The symbols move the units like this.
at | v l c
Q452 | Q883 Q36 Q559
Q614 | Q306 Q551 Q917
Q206 | Q613 Q513 Q135
Q283 | Q176 Q360 Q636
Q267 | Q287 Q615 Q982
Q982 | Q105 Q755 Q528
Q411 | Q366 Q256 Q474
Q829 | Q885 Q620 Q915
Q755 | Q83 Q306 Q84
Q527 | Q836 Q955 Q488
Q907 | Q745 Q360 Q20
Q410 | Q44 Q829 Q955
Q667 | Q527 Q44 Q836
Q331 | Q801 Q522 Q411
Q20 | Q457 Q980 Q883
Q366 | Q411 Q331 Q982
Q246 | Q608 Q627 Q283
Q608 | Q283 Q407 Q176
Q915 | Q955 Q938 Q44
Q528 | Q522 Q287 Q105
Q287 | Q478 Q478 Q620
Q700 | Q360 Q206 Q407
Q551 | Q457 Q614 Q745
Q465 | Q938 Q474 Q829
Q146 | Q907 Q283 Q980
Q917 | Q883 Q745 Q755
Q25 | Q608 Q452 Q36
Q771 | Q20 Q613 Q452
Q980 | Q135 Q636 Q384
Q613 | Q135 Q62 Q410
Q559 | Q25 Q246 Q559
Q513 | Q62 Q836 Q62
Q628 | Q513 Q527 Q62
Q478 | Q267 Q457 Q267
Q62 | Q241 Q488 Q836
Q474 | Q192 Q885 Q755
Q370 | Q231 Q241 Q938
Q83 | Q755 Q883 Q551
Q231 | Q256 Q410 Q527
Q836 | Q488 Q513 Q628
Q360 | Q246 Q608 Q627
Q84 | Q551 Q559 Q457
Q187 | Q615 Q917 Q478
Q105 | Q256 Q620 Q331
Q620 | Q528 Q267 Q522
Q488 | Q360 Q407 Q513
Q241 | Q206 Q628 Q613
Q256 | Q231 Q917 Q885
Q176 | Q636 Q246 Q146
Q306 | Q917 Q457 Q982
Q885 | Q411 Q105 Q366
Q801 | Q267 Q187 Q287
Q883 | Q559 Q457 Q25
Q407 | Q360 Q771 Q246
Q938 | Q474 Q192 Q506
Q522 | Q267 Q982 Q256
Q615 | Q478 Q917 Q84
Q135 | Q700 Q241 Q627
Q36 | Q771 Q146 Q20
Q384 | Q559 Q614 Q187
Q457 | Q745 Q83 Q614
Q745 | Q614 Q84 Q306
Q955 | Q231 Q915 Q667
Q192 | Q370 Q411 Q370
Q636 | Q146 Q608 Q907
Q627 | Q407 Q613 Q636
Q506 | Q915 Q700 Q410
Q44 | Q955 Q506 Q231

The rows follow the links: the fewer symbols apart two units are, the more alike their rows tend to be.

Some units and rows for them; each showing differs a little:
Q745: (-19, -24, 23, -13, -25, 30, -9, -22, 5, 2, -8, 24, 31, 49, -6, 6, 15, -14, 27, -21, 3, -5, -5, -18, -19, -9, -7, -11, 10, 23, -3, 15, 22, 34, 18, 8, -7, 13, -2, -3, -5, 14, 21, 5, -3, 21, 45, -14, 24, -9, 10, -16, -39, 20, 14, -23, -4, -3, -13, -23, -4, -8, 4, 18, 2)
Q478: (-20, 9, 11, -8, -40, -16, 10, -33, 30, 4, -11, 16, -11, 10, 16, -23, -15, 10, 6, -12, -10, 11, 0, -17, 10, 10, -28, -8, -8, 9, 14, 51, 11, -6, 48, 18, 30, -4, 12, 3, -5, 6, 17, -24, -1, -7, 40, -20, 11, -4, 9, 14, 11, 15, 24, 17, -6, 2, -15, 34, 11, -18, -9, 10, -17)
Q410: (36, -14, -23, -2, 40, -17, 8, 21, 16, 11, -29, -13, 7, -1, -7, 0, 3, -40, -7, 2, 2, -3, -14, 12, 4, 4, 4, 1, -20, -11, 13, -39, -2, -14, -15, 12, -34, -31, 11, 26, -15, 12, 8, 28, 16, -10, -32, -14, -11, -22, -17, 5, 8, -14, -10, 7, -15, -7, 12, -41, 5, -15, 21, -12, -22)
Q231: (41, -12, -29, -1, 41, -13, 4, 26, 18, 19, -24, -15, 11, -2, 2, -1, 8, -23, -5, -3, 5, 9, -19, -1, -2, 6, -6, 11, -19, -3, 4, -33, 4, -20, -17, 18, -18, -44, 10, 12, -21, 8, 7, 21, 31, -12, -20, 15, -20, -37, -16, 0, 15, 5, -7, -13, -17, -22, 12, -31, 10, -4, 28, -10, -20)
Q287: (-12, 13, -1, -8, -31, -23, 11, -33, 25, -4, -13, 6, -17, 0, 19, -27, -15, 19, -2, -5, -16, 21, -2, -16, 11, 19, -31, -14, -9, 4, 7, 49, 21, -12, 47, 21, 31, -6, 13, 6, -8, -4, 11, -28, 2, -7, 29, -21, 9, 1, 4, 12, 18, 17, 18, 14, -8, -1, -15, 37, 5, -15, -12, 6, -22)
Q366: (19, 6, -10, -8, -17, -16, 1, -23, -19, -17, -6, -2, 17, -31, 10, -17, 9, 36, 4, 22, -18, 34, -13, -11, -12, 39, -36, -4, -4, 23, -26, 14, 28, 0, 17, 25, 30, 3, 23, -13, -1, -17, -7, -20, 35, 9, 26, 0, 1, -20, -1, 6, -12, 34, -9, -23, -1, -24, -5, -9, -22, 16, 7, -8, -15)
Q829: (48, 6, -20, -7, -4, -26, 6, -8, 6, 6, -36, -1, 5, -27, -4, -13, 5, -19, 0, 19, -2, 30, -21, 3, 1, 25, -23, -10, -21, 17, 3, -8, 10, -8, 6, 21, 0, -31, 34, 22, -10, 8, 9, -11, 39, -22, 2, -13, -14, -37, -6, 11, 6, 12, -4, 8, -17, -13, 6, -37, 3, -4, 3, -11, -43)
Q246: (-20, 26, 14, 6, 10, 19, -12, 14, -14, -2, 7, -6, -17, -12, -25, 18, -1, 7, -26, -2, 33, -16, 9, 17, 0, -41, 46, -17, 14, -24, 9, -11, 2, 10, -16, -50, -10, 13, 2, 2, 15, 9, -3, 14, -17, 7, -31, 7, -5, 32, -4, -16, -2, -27, -11, 19, 24, 14, -5, 1, -13, -6, -27, 7, 24)
Q84: (-16, -9, 17, -17, -49, 22, -1, -28, -2, -7, -2, 19, 25, 36, -3, 8, 12, -28, 38, -5, 4, 7, 6, -8, -4, -10, -4, -4, 8, 21, 7, 32, 10, 31, 27, 9, -3, 14, -7, 8, -1, 11, 15, -5, -4, 15, 64, -14, 15, -8, 25, -9, -29, 27, 22, -12, -4, -8, -13, -15, 1, -22, -13, 24, -5)
Q628: (-13, 4, -9, 16, 50, 15, -13, 30, -8, 1, 15, -15, -16, 14, 23, 25, -8, 8, -21, -9, 2, -18, 32, 3, 11, -6, 9, 27, 1, -15, 4, -13, -18, -32, -34, -12, -5, 0, -33, -15, 15, 8, -6, 3, -10, -15, -35, 40, -21, 13, -17, 11, 28, -14, -6, -17, 2, -9, 15, 23, -2, 18, 23, 1, 12)
Q907: (-21, -23, 24, 8, 15, 12, -6, 12, 13, 17, 17, 6, 4, 17, -22, -9, 3, 19, 1, -32, 17, -34, -33, -10, -14, -20, 27, -14, 18, -9, -8, -20, -1, 26, -13, -24, -5, 4, -8, -24, -5, -9, 2, 31, -22, 28, -21, 9, 14, 10, -4, -26, -23, -24, -9, -10, 18, 26, -16, 14, 1, 18, 0, 2, 42)
Q528: (-4, 16, -8, -11, -24, -23, 12, -28, 7, -18, -18, 0, 8, -15, 18, -28, -12, 32, -5, 13, -22, 26, -3, -17, 1, 24, -37, -16, -7, -1, -5, 36, 37, -10, 41, 27, 25, 1, 22, 0, -14, -15, 2, -21, 14, 5, 25, -19, 19, 0, -4, 18, 8, 21, 5, 0, -2, -17, -13, 17, -14, -24, -5, 4, -23)
Q636: (-23, -3, 20, 10, 25, 9, -11, 13, 8, 19, 9, 6, -11, 1, -24, -5, 3, 29, -15, -26, 30, -41, -25, 0, -10, -24, 34, -15, 14, -18, -4, -19, 1, 15, -17, -36, 0, 0, -2, -22, 4, 0, 5, 26, -15, 18, -31, 9, 9, 16, -15, -28, -12, -35, -11, 3, 20, 27, -9, 17, -7, 19, -8, -1, 43)
Q522: (2, 8, -7, -14, -24, -25, 14, -30, 5, -19, -18, 2, 10, -14, 20, -27, -7, 30, -3, 13, -22, 24, -5, -12, 5, 26, -40, -17, -10, 1, -11, 36, 35, -9, 41, 28, 30, 0, 21, -3, -14, -12, 4, -19, 18, 7, 28, -18, 15, -5, -7, 17, 3, 30, 1, 0, -1, -19, -12, 16, -16, -18, 1, 0, -22)
Q384: (-17, -26, 21, -7, -37, 3, 12, -9, 21, 13, 23, 15, 9, 28, -5, -13, 2, -9, 46, -27, 0, -15, -20, -16, 1, -9, 2, 8, 9, 9, 8, 19, -17, 32, 24, 12, 9, 12, -19, -10, -7, -15, 2, 3, -30, 21, 48, -17, 24, 0, 29, -12, -20, 5, 29, 1, 3, 22, -10, 25, 23, -6, -9, 4, 26)
Q488: (-17, 14, -6, 18, 40, 19, -17, 38, -12, 3, 6, -13, -17, 5, 13, 28, -5, 7, -33, -2, 16, -14, 34, 13, 11, -24, 21, 18, 4, -25, 10, -12, -9, -32, -35, -27, -10, 2, -23, -7, 15, 15, -7, 4, -9, -14, -37, 43, -21, 20, -16, 3, 25, -17, -11, -9, 7, -8, 8, 15, -6, 5, 6, 9, 10)
Q105: (7, 8, -12, -14, -18, -24, 9, -26, -7, -18, -16, 0, 17, -20, 18, -24, -4, 31, -1, 19, -23, 29, -10, -15, -3, 31, -40, -11, -9, 3, -15, 25, 36, -12, 33, 29, 29, 2, 25, -7, -11, -16, 1, -18, 23, 10, 28, -13, 11, -8, -9, 16, -5, 27, -3, -5, -3, -22, -10, 1, -22, -16, 3, -3, -22)
Q465: (37, 10, -4, 1, -21, -7, -7, -16, -5, 9, -13, 12, -14, -34, -15, 7, 15, -20, 12, 6, 6, 26, -9, 16, -3, 17, -5, 3, -4, 45, -1, -4, -16, 4, -14, 2, 10, -24, 28, 18, 12, 20, 13, -19, 34, -29, 9, 0, -29, -40, 10, -6, 0, 17, 12, 4, -12, 1, 8, -37, 18, 33, -8, -6, -35)
Q506: (31, -8, -11, -2, 33, -9, 1, 16, 11, 14, -30, -7, -3, -1, -15, 5, 1, -47, -9, 3, 4, -8, -11, 23, 6, -1, 14, -5, -16, 0, 13, -33, -13, -6, -21, -1, -34, -27, 15, 29, -4, 22, 11, 19, 16, -22, -33, -16, -16, -21, -15, 0, 10, -12, -7, 18, -21, 3, 11, -50, 8, -7, 11, -9, -31)
Q608: (-17, 22, 18, 7, 7, 13, -9, 19, -12, 3, 7, -10, -14, -14, -27, 8, 4, 12, -24, -6, 40, -18, 1, 16, -4, -42, 45, -16, 12, -29, 7, -11, 2, 10, -17, -49, -6, 9, 1, -2, 11, 4, -3, 15, -11, 3, -27, 11, -6, 32, -10, -19, -5, -29, -13, 13, 27, 15, -6, 3, -14, 2, -29, 3, 33)

Each walk starts at a row. The symbols on each line, taken left to right, move it on to the next unit.
Answer with the unit's row; about right is enough.
new walk
(33, 9, -4, 5, -23, 0, -8, -25, -16, 6, -5, 8, -8, -28, -12, 2, 20, -8, 15, 11, -1, 26, -13, 3, -13, 26, -18, 8, -4, 51, -14, 5, -4, 11, -5, 1, 20, -14, 19, 4, 14, 13, 9, -24, 37, -22, 24, 6, -23, -39, 16, -10, -15, 22, 10, -2, -11, 1, 1, -32, 8, 40, -6, -11, -28)
l v v v: (28, 6, -14, -3, -18, -17, -6, -23, -15, -9, -2, 5, 7, -36, 6, -12, 16, 25, 7, 20, -17, 35, -17, -8, -13, 39, -32, 4, -4, 37, -24, 10, 19, -1, 6, 22, 35, -6, 25, -12, 0, -12, -3, -23, 38, -1, 22, 6, -6, -30, 5, 3, -14, 29, -5, -19, -7, -14, -2, -12, -12, 28, 1, -10, -19)
v c: (-5, 7, -2, -15, -29, -17, 1, -32, 0, -20, -18, 4, 19, -4, 15, -22, -4, 25, 1, 15, -19, 30, -3, -19, -8, 22, -36, -15, -2, 8, -10, 33, 41, 0, 40, 29, 28, 5, 20, -5, -9, -10, 8, -17, 17, 12, 38, -19, 14, -5, 0, 13, -11, 36, 1, -7, -6, -23, -14, 4, -22, -18, 1, 5, -22)
new walk
(0, 13, -9, -13, -27, -28, 11, -28, 16, -12, -25, 3, 0, -14, 18, -28, -11, 25, -6, 9, -17, 28, -5, -13, 6, 22, -39, -15, -9, 3, -1, 35, 30, -13, 43, 29, 29, -2, 24, 5, -15, -12, 6, -20, 18, 1, 25, -19, 11, 0, -4, 20, 9, 23, 5, 10, -5, -13, -11, 18, -8, -22, -5, 1, -28)
l c v c: (10, 9, -7, -12, -22, -19, 7, -34, -5, -11, -9, 0, 10, -25, 12, -22, 0, 35, -1, 21, -23, 29, -9, -17, -3, 34, -43, -11, -5, 10, -17, 28, 34, -10, 31, 27, 33, 0, 24, -12, -9, -19, -2, -25, 27, 6, 24, -3, 11, -11, -2, 14, -2, 27, -2, -7, -3, -19, -13, 12, -20, 2, -2, -4, -19)
l l l: (-6, -8, 10, -16, -40, 21, -6, -33, -17, -14, -7, 19, 29, 23, -2, 6, 19, -16, 24, 2, -4, 18, 4, -11, -14, 3, -14, -10, 7, 31, -8, 26, 24, 30, 25, 10, 3, 11, 11, 5, 1, 16, 12, -10, 17, 13, 58, -11, 11, -13, 16, -4, -29, 37, 11, -18, -3, -15, -10, -29, -11, -11, -4, 19, -19)
new walk
(-16, -15, 16, 7, 18, 3, 0, 20, 17, 23, 19, 4, -6, 2, -22, -10, 2, 28, -4, -30, 19, -35, -36, -10, -13, -16, 28, -5, 15, -14, -8, -24, -8, 19, -12, -24, 0, -1, -12, -27, -6, -18, 0, 28, -20, 22, -25, 14, 9, 9, -3, -24, -12, -35, -4, -1, 18, 28, -8, 24, 4, 26, -1, -5, 50)
l l l v: (-23, 11, 18, 9, 17, 13, -13, 14, -3, 12, 2, 1, -13, -7, -26, 4, 1, 23, -27, -18, 42, -29, -14, 9, -9, -37, 41, -20, 14, -21, 4, -13, 1, 13, -18, -43, -3, 2, 1, -12, 11, 7, 3, 25, -12, 13, -29, 17, -3, 24, -14, -24, -10, -31, -12, 5, 24, 17, -17, 11, -7, 12, -21, 8, 38)
c v v c v: (-15, -24, 19, -16, -39, 23, -1, -22, -1, -4, 1, 19, 31, 41, -4, 3, 9, -21, 32, -12, -1, 2, 2, -15, -11, -6, -9, -4, 9, 19, -1, 23, 13, 38, 28, 14, -6, 16, -7, 3, -4, 4, 12, 0, -6, 20, 59, -17, 20, -7, 23, -8, -30, 21, 20, -15, -1, -6, -11, -15, 4, -19, -6, 20, 3)
new walk
(-16, -19, 23, -15, -31, 34, -7, -20, -3, -2, -10, 20, 31, 44, -4, 10, 14, -25, 27, -11, 0, 2, 2, -11, -16, -7, -7, -3, 10, 26, 3, 14, 23, 32, 18, 6, -6, 12, -4, 1, -2, 15, 20, 6, -1, 19, 52, -15, 20, -7, 12, -12, -32, 21, 13, -20, -3, -12, -14, -29, -7, -7, 3, 19, -6)
l v: (-16, -16, 17, -17, -30, 21, -7, -31, -1, -4, -12, 25, 33, 37, 0, 1, 12, -7, 21, -6, -4, 6, 0, -13, -13, 2, -13, -15, 6, 24, -4, 26, 27, 25, 26, 15, 2, 14, 4, -3, -5, 11, 20, -4, 6, 23, 52, -14, 20, -14, 9, -8, -33, 30, 12, -20, -4, -17, -23, -21, -12, -15, 5, 20, -11)
l l: (-7, -13, 13, -16, -40, 30, -3, -23, -14, -11, 0, 16, 37, 31, -5, 13, 18, -29, 36, 4, -1, 14, 10, -4, -14, -4, -7, -1, 7, 20, 1, 21, 17, 32, 17, 7, -8, 19, -6, 5, -1, 9, 10, -1, 0, 19, 60, -17, 12, -6, 24, -8, -39, 27, 14, -18, -4, -15, -14, -32, -8, -19, -8, 17, -4)
new walk
(-20, 7, 16, 11, 28, 16, -13, 9, -15, -8, -2, 0, -14, -3, -17, 8, -13, 11, -30, 2, 7, -35, 10, 24, -1, -18, 41, -19, 10, -24, 0, -18, -10, 6, -29, -35, -25, 21, -2, 3, 8, 13, -2, 16, -22, 5, -53, -8, 7, 34, -21, -9, 0, -34, -22, 21, 9, 21, -6, -5, -20, 5, -9, 4, 14)
l v v v: (-22, 20, 15, 9, 21, 19, -14, 16, -14, 0, -4, -7, -13, -5, -21, 19, -4, 8, -34, 3, 29, -27, 12, 20, 0, -31, 42, -16, 14, -24, 10, -11, 0, 5, -23, -44, -17, 15, -1, 5, 18, 13, 0, 13, -11, 2, -43, 8, -3, 33, -20, -11, -5, -36, -20, 11, 17, 11, -8, -3, -21, -2, -16, 6, 18)
v l l v l: (-5, -17, 0, 15, 44, 9, -11, 13, -10, -7, 13, 0, -16, 10, 20, 17, -22, 3, -18, 0, -26, -36, 23, 18, 9, 12, 12, 16, 2, 2, -9, -23, -35, -21, -41, -8, -19, 15, -29, -5, 20, 13, -6, 2, -18, -15, -53, 8, -3, 17, -25, 12, 18, -26, -16, 7, -9, 16, 15, 8, -1, 25, 29, -7, -5)
new walk
(35, -11, -23, -3, 39, -10, 6, 30, 22, 18, -29, -16, 13, 5, -8, 0, 5, -38, -8, -7, 13, 0, -11, 6, 2, -5, 7, 4, -19, -17, 14, -36, 0, -16, -17, 10, -31, -39, 9, 24, -18, 12, 9, 28, 19, -12, -26, 1, -19, -28, -13, 3, 15, -6, -8, -1, -14, -9, 11, -33, 14, -19, 18, -10, -15)
v v c l: (29, -9, -25, 1, 46, -8, 3, 36, 23, 26, -25, -19, 8, 6, -5, 4, 12, -41, -10, -4, 13, 4, -9, 6, 6, -10, 5, 9, -16, -19, 14, -35, 2, -19, -17, 9, -26, -46, 8, 18, -19, 12, 6, 27, 18, -15, -25, 13, -20, -28, -11, 2, 16, -5, -6, -5, -15, -16, 14, -29, 13, -14, 17, -4, -16)
c v c l: (-22, 20, 9, 10, 19, 17, -13, 19, -21, -15, 4, -8, -14, -11, -14, 19, -5, 4, -30, 10, 21, -17, 24, 22, 4, -31, 42, -13, 11, -31, 7, -13, -7, -2, -25, -39, -19, 18, -4, 9, 14, 11, -8, 10, -17, 1, -44, -1, -4, 39, -15, -6, 8, -25, -22, 16, 18, 12, -1, -6, -18, -7, -18, 6, 14)
new walk
(16, -2, -29, 9, 50, 0, 2, 46, 13, 23, -17, -21, 0, 16, 10, 13, 6, -20, -17, -11, 21, -1, 4, 0, 12, -15, 6, 23, -12, -24, 18, -30, 2, -29, -22, -1, -17, -37, -9, 7, -10, 9, 3, 22, 12, -12, -27, 36, -27, -11, -12, 5, 25, -11, -4, -18, -7, -22, 10, -6, 14, -9, 20, -1, 2)
v c c v: (-18, 3, -6, 17, 45, 12, -13, 28, -11, -2, 17, -10, -19, 14, 21, 24, -12, 15, -28, -2, -4, -16, 40, 11, 13, -6, 6, 26, 3, -18, 1, -11, -16, -34, -33, -16, -10, 4, -30, -8, 15, 7, -7, 1, -14, -10, -41, 36, -16, 20, -14, 11, 27, -23, -13, -8, -3, -5, 13, 22, 0, 19, 22, 1, 9)
v v c: (-12, -18, 17, 10, 39, 2, -9, 5, -8, -13, 3, 8, -7, 8, 1, 7, -25, 4, -21, 2, -25, -47, 14, 16, 1, 7, 21, -6, 5, -8, -11, -22, -24, -1, -31, -11, -28, 26, -13, -3, 10, 6, -6, 15, -29, 1, -61, -19, 12, 24, -29, 5, 1, -30, -24, 16, -5, 26, 6, -2, -7, 11, 21, -6, 0)
